Each row has a hidden value; after the row comes its band, the name of the range that the value falls in. Each part has its own.
(in the rows, 128 means zero)
[ 99 131 108 167  86 176  93  38 143 159 152 129 104 140 133 116 112 108
 120 253 111  81 186  89 123 137  94 130 120 105 113  74 108  65  62 246
 143 101  94  62 106 133 165 127 158 147 128]	(19)
[110 115 128 137 126 172  92  98 149 174 143 136 116 126 128 136 114 138
 143 165 123 130 130  67 130 133 101 113 118  97 114  67 156  61 128 143
 139  92 123 105 129 111 156 136 111 155 139]	(13)
[ 97 127 105 167 100 195  73  77 154 167 160 134 110 118 132 126 111 128
 127 246 111  99 189  79 129 136  85 116 124  98 116 101 124  59  81 242
 143  81 107  75 126 127 162 139 153 140 112]	(13)
[110 123 126 139 117 172 106  77 152 151 149 133 113 134 127 131 117 130
 134 169 115 119 149  97 131 134 109 116 123 106 123  56 136  87 118 140
 138  96 118  86 124 115 157 145 133 139 135]	(19)
[101 123 125 158 110 178  69  58 158 155 152 127 117 130 121 138 113 134
 131 190 115 105 124  80 132 130  91 109 120 109 120  41 141  81 126 183
 136  86 103 106 128 109 141 153 141 145 144]	(17)
[107 116 118 140 117 169  87  65 147 158 147 134 113 122 131 132 111 133
 140 188 120 115 149  71 128 143 125 112 119 104 113  69 143  60 107 167
 138  90 118  81 121 120 157 135 126 160 135]	(13)
[101 123 112 145 125 174  84 107 149 156 158 142 119 119 131 129 123 138
 133 179 117 116 161  88 132 128  86 118 124  99 114 104 135  94 114 160
 141  98 126  96 129 119 163 140 135 129 109]	(19)
[101 122 120 161 102 149  89  58 152 156 141 128 111 127 125 137 110 133
 132 194 118 114 145  83 130 137  91 115 117 109 116  66 137  66 110 181
 137  89 108  90 124 112 155 144 139 153 148]	(17)
[100 125 117 151 111 178  90  52 143 165 149 132 109 136 128 126 114 122
 128 194 112 100 158  77 127 136  94 115 115 107 119  78 129  87  81 186
 138  95  96  86 113 119 159 135 141 149 136]	(17)

New part:
[134 153  95 114 127  66 115 103 125 130 127 127 141 106 123 126]	j616
[111 125 115 157 150  51 138 172 175 131 218 107 169 156 109 147]	J974
[125 119 130 181 149 110 149 158 160 101 157 133 129  95 127 124]	j616
[200 215 229  45  92 167 144  42   1 133   1 165 146  95 157 107]	j766
[127 137 125 128 140  94 131 136 136 128 185 111 142 118 119 136]	j616
[150 160 144 105 127  99 138 107 100 132 128 131 156 132 131 133]	j766
[126 140 135 148 138 108 132 128 122 116 139 130 134 105 130 124]	j766
[134 150 156 128 134  92 138 141 136 129 161 125 159 137 126 137]	J974
[140 154 143 123 133 105 136 131 118 131 163 130 161 145 127 137]	J974
[120 128  78 129 128 102 109 128 113 122 102 122 124  93 125 114]	J974
[127 137  90 124 124 111 105 109 101 123 107 132 118  73 125 111]	J974
[142 155 134 123 131  87 142 125 116 120 129 138 150 111 132 128]	j766
[124 166 114 110 123  76 121  92 105 126  83 128 137  90 128 116]	j766
[125 130 114 156 147 104 123 147 152 117 165 116 138 101 122 127]	j616
[120 142  68 117 130  65 111 113 116 129 120 120 130  93 121 119]	J974
[130 145 107 129 138  98 121 133 137 127 176 124 140 122 124 129]	j766
[137 151 138 128 133 121 121 118 110 129 164 120 141 118 129 129]	j766
[109 119  82 137 133 114  99 129 112 131 187 105 116 108 119 124]	J974
[127 145 111 127 138  70 125 123 147 126 178 124 134 102 122 131]	j616
[125 139 103 132 127  89 109 113 107 123 117 119 124  97 123 121]	J974
[121 138 101 130 127  93 108 118 106 121 123 114 129  94 126 122]	j766
[135 140 112 145 135 102 134 126 116 115 127 135 130  92 133 119]	j616
[116 107  75 136 135  76 107 125 146 130 169 103 136 112 114 132]	j616
[117 149  50  64 129  32  87  85 134 151 158 101 146 127 112 145]	j766
[120 135  98 147 135  91 116 130 132 118 132 113 129  86 119 120]	J974
[126 140  98 129 138  84 118 127 142 129 174 114 135 118 120 129]	j616
[109 116  55 113 129  71 105 111 139 133 130 130 127  94 119 120]	J974
[137 149 172 141 129 111 144 131 113 116 127 133 144  10 132 128]	j766
[110 127  62 118 130  61 101 118 134 129 122 125 128 100 119 117]	J974
[111 120 106 156 149  81 129 152 179 124 198 113 150 124 119 131]	j766
[141 169  94  82 114  84 105  85  75 138 104 118 136 107 126 123]	j766
